Below is a small trained network, with its code and all its weights. Each question gives an input and a class and asks what happens when units are switched off, that is, made to give their printed mean instead of their output.

import numpy as np


def w(rows, s, z=0):
    codes = np.array(rows[::2]) - 128.0
    scale = np.full(codes.shape[1], s)
    scale[-1] = z or s
    return codes * scale


def norm(h):
    return h / np.sqrt((h * h).mean(-1, keepdims=True) + 1e-5)


def f(y):
    return np.maximum(y, 0)


def log_softmax(a):
    a = a - a.max(-1, keepdims=True)
    return a - np.log(np.exp(a).sum(-1, keepdims=True))


def net(x, mask):
    res = np.array(x, float).reshape(1, 2) / 4 @ E
    u = 0
    for l in range(4):
        y = f(norm(res) @ A[l][:, :-1].T + A[l][:, -1])
        res = res + np.where(mask[u : u + 7], y, B[l][:, -1]) @ B[l][:, :-1]
        u += 7
    return log_softmax(norm(res)[-1] @ U[:, :-1].T + U[:, -1])


A, B = {}, {}
E = w([
[71,65,53,167,157],'x0',
[92,88,2,53,146],'x1',
],0.0055)
A[0] = w([
[87,147,159,130,154,79],'0.n0',
[171,213,112,134,105,199],'0.n1',
[119,115,138,129,114,2],'0.n2',
[124,146,119,9,140,205],'0.n3',
[88,78,127,122,111,75],'0.n4',
[172,140,89,96,147,45],'0.n5',
[136,151,148,135,60,204],'0.n6',
],0.013,0.0009)
B[0] = w([
[96,110,108,143,236,159],'0.n0',
[147,156,193,79,79,224],'0.n1',
[119,43,50,124,108,131],'0.n2',
[133,147,142,169,206,254],'0.n3',
[91,154,118,2,123,177],'0.n4',
[96,114,24,164,97,182],'0.n5',
[65,44,64,190,28,215],'0.n6',
],0.005,0.0064)
A[1] = w([
[177,107,176,158,100,85],'1.n0',
[81,193,58,150,118,60],'1.n1',
[172,114,110,124,54,67],'1.n2',
[207,186,127,118,141,150],'1.n3',
[255,155,129,131,101,253],'1.n4',
[144,137,183,105,42,73],'1.n5',
[136,74,168,173,134,136],'1.n6',
],0.0087,0.0018)
B[1] = w([
[253,89,198,55,180,219],'1.n0',
[139,104,116,128,17,205],'1.n1',
[221,95,127,181,60,175],'1.n2',
[90,230,62,139,60,166],'1.n3',
[81,129,104,124,63,203],'1.n4',
[200,130,160,92,85,254],'1.n5',
[35,163,18,111,137,207],'1.n6',
],0.0055,0.0049)
A[2] = w([
[125,242,174,97,217,237],'2.n0',
[139,114,123,93,157,98],'2.n1',
[154,71,65,99,144,175],'2.n2',
[91,185,78,70,125,107],'2.n3',
[196,149,125,103,113,93],'2.n4',
[117,86,153,169,176,3],'2.n5',
[3,122,177,157,154,65],'2.n6',
],0.011,0.0017)
B[2] = w([
[140,185,132,96,67,136],'2.n0',
[188,68,147,156,197,145],'2.n1',
[205,157,148,133,214,248],'2.n2',
[98,148,152,168,107,255],'2.n3',
[254,97,117,197,129,214],'2.n4',
[139,114,150,75,191,148],'2.n5',
[130,97,182,96,55,197],'2.n6',
],0.0058,0.0053)
A[3] = w([
[136,163,65,119,97,201],'3.n0',
[125,109,71,125,128,139],'3.n1',
[38,48,199,163,91,253],'3.n2',
[118,81,127,157,144,104],'3.n3',
[179,164,126,118,104,145],'3.n4',
[81,93,62,156,178,129],'3.n5',
[142,107,89,144,248,221],'3.n6',
],0.011,0.0012)
B[3] = w([
[54,120,191,129,81,190],'3.n0',
[116,59,254,140,95,180],'3.n1',
[111,176,29,126,156,233],'3.n2',
[90,186,124,150,142,157],'3.n3',
[170,50,130,154,139,212],'3.n4',
[153,130,199,113,207,223],'3.n5',
[141,207,160,74,165,253],'3.n6',
],0.0072,0.0064)
U = w([
[178,101,91,134,172,49],'0',
[87,59,119,183,144,45],'1',
[100,96,120,65,113,2],'2',
[68,190,116,203,19,115],'3',
[57,195,26,153,143,208],'4',
[122,184,228,70,248,178],'5',
[231,88,185,172,37,196],'6',
],0.012,0.0052)

Each question gives the input, the list of numbers given to net, and the class t.
The units are the neurons (one row each of A and B). Each row of codes is followed by its name. A weight is (code - 128) times the scale printed after its matrix; where a second scale follows, it is the last column's (A, B and U).
mask holds one flag per neuron, layer by layer. A switched-off neuron (its flag False) gives its mean, the last column of its row in B, instead of its output. The means were averaged over made-up inputs and are rounded, as every weight is.
A unit's drop is (log p(t) with every unit on - log p(t) with that unit switched off) / (log p(t) with every unit on - log p(t) with every unit switched off).
most important unit: the unit with the biggest drop
k most important neurons: the k neurons with the biggest drops, biggest first
top k neurons in layer l: the k neurons of layer l with the biggest drops, biggest first
drop when u is switched off: that unit's drop, to one decimal
input [2,-6], class 4: most important neuron => 3.n2
input [3,-6], class 4: 2 most important neurons => 3.n2, 2.n6
input [-3,2], class 3: 3 most important neurons => 0.n3, 1.n0, 0.n1
input [-6,2], class 6: 2 most important neurons => 0.n1, 0.n6
input [6,0], class 5: top 2 neurons in layer 0 => 0.n1, 0.n6
input [5,-5], class 4: 2 most important neurons => 2.n6, 3.n2
input [1,-4], class 4: 2 most important neurons => 0.n0, 0.n6
input [8,-2], class 4: top 3 neurons in layer 0 => 0.n4, 0.n5, 0.n3
input [-4,4], class 3: 3 most important neurons => 0.n6, 0.n3, 1.n0
input [6,-3], class 4: 2 most important neurons => 1.n0, 2.n6
input [-5,5], class 3: 3 most important neurons => 0.n3, 0.n6, 1.n0
input [0,0], class 0: top 2 neurons in layer 2 => 2.n4, 2.n2
input [-3,3], class 3: 2 most important neurons => 0.n6, 0.n3
input [8,-5], class 4: most important unit => 2.n6
input [-7,7], class 3: top 3 neurons in layer 1 => 1.n3, 1.n0, 1.n5
input [-2,2], class 3: top 2 neurons in layer 1 => 1.n0, 1.n5
input [-8,4], class 3: top 2 neurons in layer 0 => 0.n3, 0.n5
input [-4,2], class 3: top 3 neurons in layer 0 => 0.n3, 0.n1, 0.n5
input [3,-5], class 4: drop when 2.n6 is switched off => 0.5
input [-8,5], class 3: drop when 0.n3 is switched off => 0.5
